Below are the code and all the weights of a small trained network. Each question names an input and a class and asks about switching units off, where a switched-off unit gives its printed mean instead of its output.

import numpy as np


def w(rows, s, z=0):
    codes = np.array(rows[::2]) - 128.0
    scale = np.full(codes.shape[1], s)
    scale[-1] = z or s
    return codes * scale


def f(y):
    return np.maximum(y, 0)


def log_softmax(a):
    a = a - a.max(-1, keepdims=True)
    return a - np.log(np.exp(a).sum(-1, keepdims=True))


def net(x, mask):
    res = np.array(x, float).reshape(1, 3) / 4 @ E
    y = f(res @ A[0][:, :-1].T + A[0][:, -1])
    res = res + np.where(mask, y, B[0][:, -1]) @ B[0][:, :-1]
    return log_softmax(res[-1] @ U[:, :-1].T + U[:, -1])


A, B = {}, {}
E = w([
[36,178,123,186,75,138,93],'x0',
[210,94,191,204,84,216,64],'x1',
[124,127,56,156,249,185,122],'x2',
],0.011)
A[0] = w([
[142,123,161,168,127,156,127,83],'n0',
[163,99,145,75,156,121,156,82],'n1',
[72,151,133,156,118,137,104,79],'n2',
[63,143,129,181,107,148,117,100],'n3',
[54,149,114,175,99,133,110,98],'n4',
[60,138,140,136,112,146,148,143],'n5',
[133,155,156,87,44,108,124,78],'n6',
[114,132,153,63,48,80,130,167],'n7',
[67,145,127,85,153,78,159,63],'n8',
[176,143,134,83,141,97,83,88],'n9',
[177,112,140,52,157,128,138,117],'n10',
[85,155,80,173,255,162,111,110],'n11',
[164,109,127,83,151,121,140,166],'n12',
[60,157,96,57,177,106,143,124],'n13',
[108,123,123,72,131,131,110,98],'n14',
[112,133,157,82,86,94,130,83],'n15',
[179,121,132,204,124,174,104,152],'n16',
[93,134,130,140,125,122,122,249],'n17',
[86,131,94,82,135,101,146,159],'n18',
[55,163,128,149,125,118,117,111],'n19',
],0.015,0.011)
B[0] = w([
[142,88,140,124,93,115,97,158],'n0',
[173,123,68,179,103,115,135,167],'n1',
[169,85,80,150,111,108,138,162],'n2',
[188,116,88,127,114,108,142,178],'n3',
[179,128,70,121,122,111,129,187],'n4',
[154,141,113,147,143,139,135,178],'n5',
[86,66,112,100,120,101,145,187],'n6',
[73,107,130,121,164,173,140,230],'n7',
[168,73,131,90,65,89,103,199],'n8',
[152,136,88,112,125,124,127,145],'n9',
[164,152,73,150,136,133,138,184],'n10',
[47,67,105,111,132,136,169,251],'n11',
[143,179,107,143,162,143,137,187],'n12',
[148,107,187,107,101,146,91,236],'n13',
[141,134,135,110,105,90,130,146],'n14',
[100,71,104,127,108,118,141,174],'n15',
[137,129,190,69,103,130,105,219],'n16',
[113,251,181,157,214,196,135,215],'n17',
[146,149,188,117,114,139,104,214],'n18',
[161,141,81,145,130,113,131,184],'n19',
],0.025,0.016)
U = w([
[176,120,192,80,67,146,58,132],'0',
[39,70,79,102,150,161,187,70],'1',
[218,169,19,135,129,139,144,100],'2',
[110,249,173,125,194,182,131,255],'3',
[109,164,120,151,110,88,109,86],'4',
],0.014,0.0069)

Each question gives the input, the list of numbers given to net, and the class t.
The units are the neurons (one row each of A and B). Each row of codes is followed by its name. A weight is (code - 128) times the scale printed after its matrix; where a second scale follows, it is the last column's (A, B and U).
mask holds one flag per neuron, in row order. A switched-off neuron (its flag False) gives its mean, the last column of its row in B, instead of its output. The means were averaged over made-up inputs and are rounded, as every weight is.
A unit's drop is (log p(t) with every unit on - log p(t) with that unit switched off) / (log p(t) with every unit on - log p(t) with every unit switched off).
The circuit of an input: a set's keep is (log p(t) with only the set's units on - log p(t) with every unit switched off) / (log p(t) with every unit on - log p(t) with every unit switched off). Starting from the 12 units with the biggest drops (on a tie, the unit counted first), units are removed one at a time, each time the one whose removal leaves the highest keep (on an exact tie, the one counted first), for as long as the keep stays at least 0.8.
units of the circuit, in order: the units of the circuit, biggest drop first
most important unit: the unit with the biggest drop
top k neurons: the k neurons with the biggest drops, biggest first
drop of u: that unit's drop, to one decimal
input [-1,3,-1], class 3: units of the circuit, in order => n8
input [3,0,1], class 3: top 2 neurons => n8, n17
input [1,3,3], class 3: top 2 neurons => n8, n13
input [1,1,-4], class 1: top 2 neurons => n6, n18
input [3,7,8], class 1: top 3 neurons => n11, n13, n18
input [0,-6,-7], class 1: top 3 neurons => n7, n6, n15
input [-2,-6,-7], class 1: top 2 neurons => n7, n6
input [6,6,7], class 1: top 3 neurons => n11, n13, n18
input [-7,-5,6], class 2: top 4 neurons => n10, n1, n7, n12
input [-5,4,1], class 2: top 4 neurons => n13, n17, n18, n10
input [-8,-7,-4], class 2: top 3 neurons => n10, n1, n12
input [-5,3,-5], class 1: top 3 neurons => n7, n6, n4
input [8,-1,-7], class 2: top 2 neurons => n11, n4
input [7,-8,2], class 0: most important unit => n13
input [-3,-3,1], class 3: drop of n3 => 0.2
input [6,-7,3], class 0: drop of n18 => 0.2
input [7,3,-8], class 1: drop of n7 => 0.8
